Here is a tiny trained network, its code and every weight. The questions are about switching its units off for an input and a class, where a switched-off unit gives its printed mean instead of its output.

import numpy as np


def w(rows, s, z=0):
    codes = np.array(rows[::2]) - 128.0
    scale = np.full(codes.shape[1], s)
    scale[-1] = z or s
    return codes * scale


def f(y):
    return np.maximum(y, 0)


def log_softmax(a):
    a = a - a.max(-1, keepdims=True)
    return a - np.log(np.exp(a).sum(-1, keepdims=True))


def net(x, mask):
    res = np.array(x, float).reshape(1, 6) / 4 @ E
    y = f(res @ A[0][:, :-1].T + A[0][:, -1])
    res = res + np.where(mask, y, B[0][:, -1]) @ B[0][:, :-1]
    return log_softmax(res[-1] @ U[:, :-1].T + U[:, -1])


A, B = {}, {}
E = w([
[100,38,118,191,1],'x0',
[216,77,76,134,118],'x1',
[36,122,37,29,95],'x2',
[185,211,179,97,56],'x3',
[135,121,138,121,127],'x4',
[118,140,102,144,130],'x5',
],0.0097)
A[0] = w([
[195,99,81,147,107,195],'neuron 1',
[248,140,206,248,114,72],'neuron 2',
[133,99,82,174,78,45],'neuron 3',
[119,100,64,167,158,60],'neuron 4',
[120,58,78,81,116,171],'neuron 5',
[132,152,130,118,204,93],'neuron 6',
[53,146,53,76,77,131],'neuron 7',
[91,96,109,224,180,69],'neuron 8',
[133,69,190,180,63,89],'neuron 9',
[180,193,143,106,25,174],'neuron 10',
[140,239,87,163,60,100],'neuron 11',
[76,48,180,135,45,57],'neuron 12',
[42,117,234,109,116,235],'neuron 13',
[151,122,138,184,207,68],'neuron 14',
[54,83,141,180,77,102],'neuron 15',
[59,2,110,139,222,12],'neuron 16',
[114,146,176,250,157,173],'neuron 17',
[90,89,133,208,11,46],'neuron 18',
[53,220,139,203,95,209],'neuron 19',
[77,87,133,191,44,29],'neuron 20',
[111,67,108,148,200,4],'neuron 21',
[214,80,138,63,120,197],'neuron 22',
[186,91,60,142,164,168],'neuron 23',
],0.0099,0.0036)
B[0] = w([
[58,122,86,199,173,192],'neuron 1',
[138,110,83,82,76,249],'neuron 2',
[153,167,190,153,167,175],'neuron 3',
[95,123,172,120,144,165],'neuron 4',
[129,147,104,168,77,204],'neuron 5',
[146,192,160,149,142,179],'neuron 6',
[158,146,74,122,72,228],'neuron 7',
[87,58,186,115,34,181],'neuron 8',
[180,175,122,92,170,200],'neuron 9',
[153,20,188,146,134,226],'neuron 10',
[127,18,198,69,140,186],'neuron 11',
[118,182,125,116,142,208],'neuron 12',
[60,112,86,253,146,208],'neuron 13',
[154,160,117,91,96,181],'neuron 14',
[162,162,111,61,179,201],'neuron 15',
[107,107,219,103,96,212],'neuron 16',
[130,167,43,125,37,211],'neuron 17',
[147,176,144,95,175,229],'neuron 18',
[90,98,105,173,156,201],'neuron 19',
[130,169,177,149,180,204],'neuron 20',
[102,110,197,77,130,169],'neuron 21',
[50,114,109,199,168,191],'neuron 22',
[163,128,115,172,157,190],'neuron 23',
],0.0077,0.011)
U = w([
[132,8,229,37,89,87],'0',
[192,217,104,29,234,60],'1',
[123,89,64,138,126,255],'2',
[98,66,30,254,175,85],'3',
[139,124,12,58,43,84],'4',
[130,98,78,120,134,189],'5',
],0.0085,0.0064)

Each question gives the input, the list of numbers given to net, and the class t.
The units are the neurons (one row each of A and B). Each row of codes is followed by its name. A weight is (code - 128) times the scale printed after its matrix; where a second scale follows, it is the last column's (A, B and U).
mask holds one flag per neuron, in row order. A switched-off neuron (its flag False) gives its mean, the last column of its row in B, instead of its output. The means were averaged over made-up inputs and are rounded, as every weight is.
A unit's drop is (log p(t) with every unit on - log p(t) with that unit switched off) / (log p(t) with every unit on - log p(t) with every unit switched off).
The circuit of an input: a set's keep is (log p(t) with only the set's units on - log p(t) with every unit switched off) / (log p(t) with every unit on - log p(t) with every unit switched off). Starting from the 12 units with the biggest drops (on a tie, the unit counted first), units are removed one at a time, each time the one whose removal leaves the highest keep (on an exact tie, the one counted first), for as long as the keep stays at least 0.8.
circuit, biggest first: the units of the circuit, biggest drop first
most important unit: the unit with the biggest drop
top k neurons: the k neurons with the biggest drops, biggest first
drop of u: that unit's drop, to one decimal
input [-5,-6,-6,0,3,-5], class 3: circuit, biggest first -> (neuron 13)
input [0,-2,5,-5,-1,-2], class 0: top 4 neurons -> (neuron 16; neuron 17; neuron 1; neuron 21)
input [8,5,1,7,-8,-7], class 1: circuit, biggest first -> (neuron 18; neuron 9)
input [-7,5,-1,8,-4,-7], class 0: circuit, biggest first -> (neuron 10; neuron 11)
input [-4,5,-6,-4,4,3], class 4: circuit, biggest first -> (neuron 2; neuron 14; neuron 17)
input [-4,-2,-7,-6,3,4], class 4: circuit, biggest first -> (neuron 17; neuron 14; neuron 2)
input [0,-7,-3,6,-4,6], class 3: top 3 neurons -> (neuron 13; neuron 19; neuron 16)
input [3,-7,-7,6,4,1], class 3: top 3 neurons -> (neuron 13; neuron 19; neuron 16)
input [0,1,7,8,-6,3], class 0: top 3 neurons -> (neuron 11; neuron 10; neuron 17)
input [-1,-7,5,1,5,5], class 3: circuit, biggest first -> (neuron 13; neuron 19)
input [6,-1,-7,6,1,-6], class 4: top 4 neurons -> (neuron 2; neuron 17; neuron 16; neuron 9)
input [1,-1,7,-4,-4,-6], class 4: top 2 neurons -> (neuron 7; neuron 10)
input [5,6,-8,-8,-7,-7], class 0: top 2 neurons -> (neuron 8; neuron 16)
input [5,0,0,7,-1,2], class 0: top 2 neurons -> (neuron 10; neuron 11)
input [-2,7,4,-8,-2,-8], class 0: top 3 neurons -> (neuron 16; neuron 21; neuron 13)
input [-3,5,-3,2,1,-5], class 3: most important unit -> neuron 22
input [-4,-6,-4,-6,3,0], class 0: top 4 neurons -> (neuron 8; neuron 16; neuron 21; neuron 1)
input [2,-1,-8,2,7,3], class 4: circuit, biggest first -> (neuron 2; neuron 17)
input [-6,8,0,-8,7,3], class 0: top 4 neurons -> (neuron 16; neuron 21; neuron 13; neuron 8)
input [-4,-4,7,0,2,-2], class 4: most important unit -> neuron 7
input [5,7,-8,0,1,0], class 4: top 4 neurons -> (neuron 2; neuron 17; neuron 13; neuron 9)
input [5,-8,-2,5,-5,-4], class 3: drop of neuron 15 -> -0.1
input [4,-8,1,0,-3,-4], class 3: drop of neuron 19 -> 0.2
